Here is a tiny trained network, its code and every weight. The questions are about switching its units off for an input and a class, where a switched-off unit gives its printed mean instead of its output.

import numpy as np


def w(rows, s, z=0):
    codes = np.array(rows[::2]) - 128.0
    scale = np.full(codes.shape[1], s)
    scale[-1] = z or s
    return codes * scale


def f(y):
    return np.maximum(y, 0)


def log_softmax(a):
    a = a - a.max(-1, keepdims=True)
    return a - np.log(np.exp(a).sum(-1, keepdims=True))


def net(x, mask):
    res = np.array(x, float).reshape(1, 4) / 4 @ E
    y = f(res @ A[0][:, :-1].T + A[0][:, -1])
    res = res + np.where(mask, y, B[0][:, -1]) @ B[0][:, :-1]
    return log_softmax(res[-1] @ U[:, :-1].T + U[:, -1])


A, B = {}, {}
E = w([
[97,211,2],'x0',
[107,193,192],'x1',
[204,201,134],'x2',
[128,128,131],'x3',
],0.0089)
A[0] = w([
[187,68,116,4],'N0',
[77,192,31,3],'N1',
[31,226,153,163],'N2',
[196,165,102,22],'N3',
[183,190,105,113],'N4',
[97,165,183,79],'N5',
[4,121,101,108],'N6',
[173,89,42,203],'N7',
[144,115,104,56],'N8',
],0.018,0.0036)
B[0] = w([
[52,97,153,166],'N0',
[97,161,237,246],'N1',
[118,156,51,226],'N2',
[102,2,119,182],'N3',
[165,69,122,209],'N4',
[45,65,108,176],'N5',
[167,22,123,196],'N6',
[104,159,46,207],'N7',
[99,110,98,139],'N8',
],0.025,0.012)
U = w([
[30,142,241,114],'0',
[152,56,126,103],'1',
[80,130,107,252],'2',
[30,150,77,95],'3',
[116,142,89,142],'4',
[153,200,132,77],'5',
[164,247,133,88],'6',
],0.013)

Each question gives the input, the list of numbers given to net, and the class t.
The units are the neurons (one row each of A and B). Each row of codes is followed by its name. A weight is (code - 128) times the scale printed after its matrix; where a second scale follows, it is the last column's (A, B and U).
mask holds one flag per neuron, in row order. A switched-off neuron (its flag False) gives its mean, the last column of its row in B, instead of its output. The means were averaged over made-up inputs and are rounded, as every weight is.
A unit's drop is (log p(t) with every unit on - log p(t) with that unit switched off) / (log p(t) with every unit on - log p(t) with every unit switched off).
The circuit of an input: a set's keep is (log p(t) with only the set's units on - log p(t) with every unit switched off) / (log p(t) with every unit on - log p(t) with every unit switched off). Starting from all 9 units, units are removed one at a time, each time the one whose removal leaves the highest keep (on an exact tie, the one counted first), for as long as the keep stays at least 0.8.
units of the circuit, in order: the units of the circuit, biggest drop first
most important unit: the unit with the biggest drop
k most important neurons: the k neurons with the biggest drops, biggest first
drop when u is switched off: that unit's drop, to one decimal
input [-5,8,0,4], class 3: units of the circuit, in order => (N1; N5)
input [-8,-4,-5,8], class 0: 2 most important neurons => (N0; N2)
input [5,1,-1,-3], class 0: units of the circuit, in order => (N1)
input [1,6,7,1], class 1: 2 most important neurons => (N4; N3)
input [1,8,-2,3], class 3: 2 most important neurons => (N2; N5)
input [0,5,1,0], class 3: units of the circuit, in order => (N6; N2)
input [2,-5,6,-2], class 1: 2 most important neurons => (N3; N4)
input [-2,2,-5,-3], class 1: 2 most important neurons => (N1; N6)
input [4,-3,3,3], class 0: 2 most important neurons => (N1; N2)
input [1,5,2,2], class 3: 4 most important neurons => (N2; N6; N5; N1)
input [-2,4,-7,-6], class 1: 2 most important neurons => (N6; N1)
input [8,7,-8,3], class 0: 3 most important neurons => (N1; N4; N7)
input [-4,6,8,8], class 1: 4 most important neurons => (N1; N4; N7; N3)
input [0,6,8,4], class 1: 3 most important neurons => (N4; N3; N7)
input [-4,-1,1,2], class 0: 3 most important neurons => (N2; N7; N6)
input [1,7,0,-5], class 3: most important unit => N2
input [0,6,-4,2], class 3: 3 most important neurons => (N2; N4; N5)
input [-6,-2,-5,1], class 0: 3 most important neurons => (N2; N4; N7)
input [6,2,5,-1], class 0: drop when N6 is switched off => 0.3
input [-5,7,6,-6], class 3: most important unit => N1
input [0,-8,-1,5], class 3: drop when N8 is switched off => 0.0
input [-1,4,-7,-1], class 1: drop when N6 is switched off => 1.2
input [-3,1,-5,-2], class 1: drop when N0 is switched off => 0.1
